Here is a tiny trained network, its code and every weight. The questions are about switching its units off for an input and a class, where a switched-off unit gives its printed mean instead of its output.

import numpy as np


def w(rows, s, z=0):
    codes = np.array(rows[::2]) - 128.0
    scale = np.full(codes.shape[1], s)
    scale[-1] = z or s
    return codes * scale


def f(y):
    return y / 2 * (1 + np.tanh(0.7978845608 * (y + 0.044715 * y**3)))


def log_softmax(a):
    a = a - a.max(-1, keepdims=True)
    return a - np.log(np.exp(a).sum(-1, keepdims=True))


def net(x, mask):
    res = np.array(x, float).reshape(1, 7) / 4 @ E
    y = f(res @ A[0][:, :-1].T + A[0][:, -1])
    res = res + np.where(mask, y, B[0][:, -1]) @ B[0][:, :-1]
    return log_softmax(res[-1] @ U[:, :-1].T + U[:, -1])


A, B = {}, {}
E = w([
[200,170,145,148,228,74],'x0',
[124,96,124,50,106,156],'x1',
[107,73,202,78,182,144],'x2',
[180,2,100,123,116,12],'x3',
[57,122,120,204,159,96],'x4',
[219,59,208,222,29,122],'x5',
[6,142,229,155,136,23],'x6',
],0.0069)
A[0] = w([
[68,71,176,76,114,185,182],'n0',
[159,135,99,130,106,127,107],'n1',
[153,100,117,174,136,58,244],'n2',
[27,205,83,101,121,180,205],'n3',
[180,130,119,89,137,147,105],'n4',
[98,89,106,127,119,51,191],'n5',
[59,103,141,171,144,111,121],'n6',
[106,156,151,141,228,7,160],'n7',
[184,92,70,86,217,218,147],'n8',
[99,44,57,101,129,103,175],'n9',
[182,50,172,135,124,78,72],'n10',
[131,65,132,164,75,47,235],'n11',
[80,125,118,136,203,142,252],'n12',
],0.011,0.005)
B[0] = w([
[114,74,211,115,71,80,181],'n0',
[116,105,139,209,123,71,145],'n1',
[104,92,164,91,113,147,202],'n2',
[41,97,126,30,119,190,251],'n3',
[164,187,74,133,197,84,158],'n4',
[75,72,184,104,139,92,180],'n5',
[176,107,127,82,136,120,167],'n6',
[75,64,232,98,2,131,200],'n7',
[127,161,45,135,187,160,222],'n8',
[85,151,121,102,92,130,178],'n9',
[100,140,123,117,155,156,189],'n10',
[79,70,140,91,107,162,224],'n11',
[109,92,149,151,72,149,193],'n12',
],0.01,0.012)
U = w([
[94,157,94,109,132,208,50],'0',
[93,122,253,131,1,96,250],'1',
[218,185,49,169,197,68,16],'2',
],0.0095,0.0023)

Each question gives the input, the list of numbers given to net, and the class t.
The units are the neurons (one row each of A and B). Each row of codes is followed by its name. A weight is (code - 128) times the scale printed after its matrix; where a second scale follows, it is the last column's (A, B and U).
mask holds one flag per neuron, in row order. A switched-off neuron (its flag False) gives its mean, the last column of its row in B, instead of its output. The means were averaged over made-up inputs and are rounded, as every weight is.
A unit's drop is (log p(t) with every unit on - log p(t) with that unit switched off) / (log p(t) with every unit on - log p(t) with every unit switched off).
most important unit: the unit with the biggest drop
top k neurons: the k neurons with the biggest drops, biggest first
drop when u is switched off: that unit's drop, to one decimal
input [0,-3,5,1,3,0,-6], class 2: most important unit : n3
input [4,-4,0,-2,-6,-3,-1], class 2: top 2 neurons : (n11; n3)
input [1,-4,-4,-1,5,1,-4], class 2: top 2 neurons : (n7; n3)
input [6,6,7,2,-2,3,-1], class 0: top 3 neurons : (n8; n10; n7)
input [-4,4,2,8,-7,2,-5], class 0: top 2 neurons : (n8; n7)
input [-4,-6,-8,-5,-1,-5,5], class 0: top 2 neurons : (n3; n0)
input [2,4,3,6,4,1,-4], class 0: top 3 neurons : (n7; n0; n8)
input [-7,4,5,6,-3,4,-8], class 0: top 2 neurons : (n8; n7)
input [8,-1,3,1,-3,-7,-6], class 2: top 2 neurons : (n4; n3)
input [2,8,3,7,-7,1,-1], class 0: top 2 neurons : (n7; n8)
input [-4,1,0,6,-8,7,-7], class 0: drop when n11 is switched off : 0.2
input [8,5,4,-4,-6,5,2], class 2: drop when n3 is switched off : 0.2
input [7,3,5,-8,0,8,-4], class 2: drop when n3 is switched off : 0.1
input [4,8,-1,-4,-8,-1,-5], class 2: most important unit : n4
input [-2,-5,-8,-4,0,7,-8], class 2: top 2 neurons : (n3; n7)
